Below are the code and all the weights of a small trained network. Each question names an input and a target symbol and asks about switching units off, where a switched-off unit gives its printed mean instead of its output.

import numpy as np


def w(rows, s, z=0):
    codes = np.array(rows[::2]) - 128.0
    scale = np.full(codes.shape[1], s)
    scale[-1] = z or s
    return codes * scale


def f(y):
    return y / 2 * (1 + np.tanh(0.7978845608 * (y + 0.044715 * y**3)))


def softmax(a):
    e = np.exp(a - a.max(-1, keepdims=True))
    return e / e.sum(-1, keepdims=True)


def log_softmax(a):
    a = a - a.max(-1, keepdims=True)
    return a - np.log(np.exp(a).sum(-1, keepdims=True))


def net(x, mask):
    ids = ['αβγδεζηθλμξπστω'.index(c) for c in x.split()]
    T = len(ids)
    res = E[ids] + P[:T]
    u = 0
    for l in range(3):
        q, k, v = (res @ M[l].T for M in (Q, K, V))
        z = softmax(np.where(np.tri(T) > 0, q @ k.T / 4**0.5, -1e9)) @ v
        res = res + np.where(mask[u], z, O[l][:, -1]) @ O[l][:, :-1]
        u += 1
        y = f(res @ A[l][:, :-1].T + A[l][:, -1])
        res = res + np.where(mask[u : u + 8], y, B[l][:, -1]) @ B[l][:, :-1]
        u += 8
    return log_softmax(res[-1] @ U[:, :-1].T + U[:, -1])


Q, K, V, O, A, B = {}, {}, {}, {}, {}, {}
E = w([
[154,109,129],'α',
[128,3,147],'β',
[158,103,123],'γ',
[96,150,113],'δ',
[100,147,109],'ε',
[153,113,127],'ζ',
[153,198,99],'η',
[143,122,129],'θ',
[148,174,115],'λ',
[140,120,134],'μ',
[102,60,144],'ξ',
[137,132,135],'π',
[159,116,130],'σ',
[135,128,127],'τ',
[77,137,90],'ω',
],0.026)
P = w([
[140,194,255],'0',
[143,90,51],'1',
[99,194,204],'2',
[123,100,43],'3',
[92,192,189],'4',
[117,99,39],'5',
[92,185,180],'6',
[116,105,39],'7',
[95,179,177],'8',
[111,104,35],'9',
[95,177,174],'10',
[99,115,28],'11',
[88,168,171],'12',
],0.0093)
Q[0] = w([
[93,150,1],'0.h0',
[186,73,220],'0.h0',
[148,115,60],'0.h0',
[81,108,178],'0.h0',
],0.01)
K[0] = w([
[139,192,79],'0.h0',
[141,155,107],'0.h0',
[147,212,52],'0.h0',
[10,6,206],'0.h0',
],0.012)
V[0] = w([
[255,241,198],'0.h0',
[201,164,125],'0.h0',
[89,248,193],'0.h0',
[200,252,121],'0.h0',
],0.007)
O[0] = w([
[1,213,118,114],'0.h0',
[101,110,122,129],'0.h0',
[203,87,181,243],'0.h0',
[207,95,42,253],'0.h0',
],0.009,0.0027)
A[0] = w([
[219,148,119,139],'0.n0',
[228,78,134,215],'0.n1',
[95,7,125,98],'0.n2',
[139,150,142,47],'0.n3',
[132,128,145,118],'0.n4',
[175,209,163,126],'0.n5',
[1,172,97,5],'0.n6',
[210,174,227,82],'0.n7',
],0.0098,0.003)
B[0] = w([
[108,167,64,212],'0.n0',
[64,181,166,253],'0.n1',
[55,66,103,222],'0.n2',
[117,152,130,98],'0.n3',
[49,134,105,114],'0.n4',
[43,122,106,197],'0.n5',
[255,83,227,195],'0.n6',
[61,143,163,181],'0.n7',
],0.0055,0.003)
Q[1] = w([
[112,254,127],'1.h0',
[161,139,157],'1.h0',
[87,223,81],'1.h0',
[225,133,106],'1.h0',
],0.0096)
K[1] = w([
[40,100,73],'1.h0',
[177,254,111],'1.h0',
[121,143,215],'1.h0',
[177,130,76],'1.h0',
],0.008)
V[1] = w([
[217,143,110],'1.h0',
[2,95,139],'1.h0',
[74,183,139],'1.h0',
[60,80,138],'1.h0',
],0.0085)
O[1] = w([
[111,84,134,43],'1.h0',
[114,100,83,253],'1.h0',
[161,73,254,181],'1.h0',
[103,148,140,194],'1.h0',
],0.0098,0.0034)
A[1] = w([
[154,134,129,178],'1.n0',
[126,198,95,159],'1.n1',
[183,139,44,146],'1.n2',
[197,88,156,122],'1.n3',
[149,105,133,174],'1.n4',
[127,91,35,203],'1.n5',
[132,248,82,143],'1.n6',
[197,114,218,254],'1.n7',
],0.013,0.0063)
B[1] = w([
[76,206,99,144],'1.n0',
[133,164,254,179],'1.n1',
[197,104,152,213],'1.n2',
[74,134,157,124],'1.n3',
[99,250,122,142],'1.n4',
[232,89,218,246],'1.n5',
[1,24,220,197],'1.n6',
[11,114,97,176],'1.n7',
],0.0061,0.011)
Q[2] = w([
[58,176,89],'2.h0',
[196,204,172],'2.h0',
[20,196,148],'2.h0',
[254,192,197],'2.h0',
],0.0096)
K[2] = w([
[188,135,1],'2.h0',
[19,48,117],'2.h0',
[130,246,148],'2.h0',
[117,27,232],'2.h0',
],0.007)
V[2] = w([
[248,111,160],'2.h0',
[131,254,218],'2.h0',
[188,140,100],'2.h0',
[117,51,119],'2.h0',
],0.009)
O[2] = w([
[191,158,170,101],'2.h0',
[213,254,76,218],'2.h0',
[68,184,18,2],'2.h0',
[122,97,191,181],'2.h0',
],0.0055,0.0066)
A[2] = w([
[60,67,131,128],'2.n0',
[86,135,160,120],'2.n1',
[201,184,79,105],'2.n2',
[130,101,182,94],'2.n3',
[14,250,151,153],'2.n4',
[73,163,131,247],'2.n5',
[151,96,167,58],'2.n6',
[12,182,104,124],'2.n7',
],0.012,0.011)
B[2] = w([
[144,172,56,189],'2.n0',
[202,59,151,174],'2.n1',
[59,198,177,163],'2.n2',
[147,199,52,198],'2.n3',
[124,79,2,255],'2.n4',
[25,81,218,233],'2.n5',
[84,183,71,178],'2.n6',
[156,218,99,201],'2.n7',
],0.0088,0.011)
U = w([
[137,120,106,46],'α',
[154,91,112,93],'β',
[102,77,183,186],'γ',
[183,31,114,94],'δ',
[137,215,94,162],'ε',
[90,103,147,228],'ζ',
[82,180,66,210],'η',
[183,144,4,1],'θ',
[145,138,101,132],'λ',
[136,117,109,50],'μ',
[140,106,113,62],'ξ',
[103,56,237,107],'π',
[141,108,107,67],'σ',
[169,95,70,90],'τ',
[145,101,115,82],'ω',
],0.014,0.0055)

Each question gives the input, a string of symbols that net reads in full, and the target symbol t.
The units are the heads (4 rows each of Q, K, V and O) and the neurons (one row each of A and B). Each row of codes is followed by its name. A weight is (code - 128) times the scale printed after its matrix; where a second scale follows, it is the last column's (O, A, B and U).
mask holds one flag per unit, layer by layer, with each layer's heads first. A switched-off unit (its flag False) gives its mean, the last column of its rows in O or B, instead of its output. The means were averaged over made-up inputs and are rounded, as every weight is.
A unit's drop is (log p(t) with every unit on - log p(t) with that unit switched off) / (log p(t) with every unit on - log p(t) with every unit switched off).
The circuit of an input: a set's keep is (log p(t) with only the set's units on - log p(t) with every unit switched off) / (log p(t) with every unit on - log p(t) with every unit switched off). Starting from the 12 units with the biggest drops (on a tie, the unit counted first), units are removed one at a time, each time the one whose removal leaves the highest keep (on an exact tie, the one counted first), for as long as the keep stays at least 0.8.
circuit, biggest first: the units of the circuit, biggest drop first
k most important neurons: the k neurons with the biggest drops, biggest first
k most important neurons of layer l: the k neurons of layer l with the biggest drops, biggest first
input γ ω ω ε η, target η: 3 most important neurons => [2.n4; 1.n5; 0.n5]
input τ ω ζ η η γ η μ ε τ σ, target η: 3 most important neurons => [1.n5; 1.n2; 1.n7]
input π ω η ω δ ε α, target η: 2 most important neurons => [1.n5; 1.n7]
input ω ω δ δ μ ω β α, target θ: 4 most important neurons => [2.n0; 2.n3; 2.n5; 0.n2]
input μ ω β, target η: circuit, biggest first => [2.n0; 2.n3; 1.n7]
input ω σ ω ω σ ε η μ γ τ ζ τ, target ε: most important neuron of layer 2 => [2.n5]
input γ τ τ η ω ε δ α, target ε: 3 most important neurons => [1.n6; 1.n1; 2.n2]
input ζ ε η η ω ω η η α γ β δ, target θ: 3 most important neurons => [2.n3; 2.n0; 2.n5]
input λ ω γ ω ε λ τ, target η: circuit, biggest first => [1.n5; 1.n2]
input θ η ω ζ δ ω, target ε: 3 most important neurons => [1.n6; 2.n2; 1.n1]
input ω η μ, target η: circuit, biggest first => [1.n5; 1.n7; 2.h0]
input β ω β θ, target θ: circuit, biggest first => [2.n3; 2.h0; 2.n5; 2.n0]
input ω η μ η θ η ω ζ ω ω ε η ω, target π: 3 most important neurons => [1.n6; 2.n4; 2.n3]
input β ω θ, target η: circuit, biggest first => [2.n4; 1.n5; 0.h0]
input ω ω η ω α, target η: circuit, biggest first => [1.n5; 1.n7; 2.h0]
input ω σ γ ω θ, target η: circuit, biggest first => [1.n5; 1.n7]
input η γ β ζ, target θ: most important neuron => [2.n3]
input η γ μ η ξ ω ζ, target η: 2 most important neurons of layer 2 => [2.n4; 2.n7]
input ω η β ω α η τ ω ω ε, target ε: 3 most important neurons of layer 1 => [1.n6; 1.n5; 1.n1]
input τ ω ζ ε η γ τ ω β π, target θ: 4 most important neurons => [2.n3; 2.n0; 2.n5; 2.n6]
input ω γ ω ω ω β ω θ, target θ: 3 most important neurons => [2.n3; 2.n0; 2.n5]
input τ α η π ω ω ω η γ μ, target ε: 4 most important neurons => [1.n6; 1.n1; 2.n2; 2.n5]
input β ξ η τ ε θ τ δ, target ε: 3 most important neurons => [1.n6; 1.n1; 1.n5]
input θ ε ω ξ ζ, target η: 3 most important neurons of layer 1 => [1.n5; 1.n2; 1.n7]
input ε ω ω α η, target η: circuit, biggest first => [1.n5; 2.n4; 1.n6]
input η τ γ γ γ ζ, target ε: 3 most important neurons of layer 2 => [2.n2; 2.n5; 2.n4]
input ω γ ω ω ω ω ξ ξ λ, target η: 4 most important neurons of layer 2 => [2.n5; 2.n4; 2.n7; 2.n0]
input ω ξ ω ω η ω γ ω π γ τ π, target ε: 2 most important neurons of layer 2 => [2.n5; 2.n2]
input ε ε η ω ε γ ε θ, target ε: 4 most important neurons of layer 2 => [2.n2; 2.n5; 2.n4; 2.n1]
input ε ω θ η ζ β, target θ: 3 most important neurons => [2.n0; 1.n6; 0.n2]
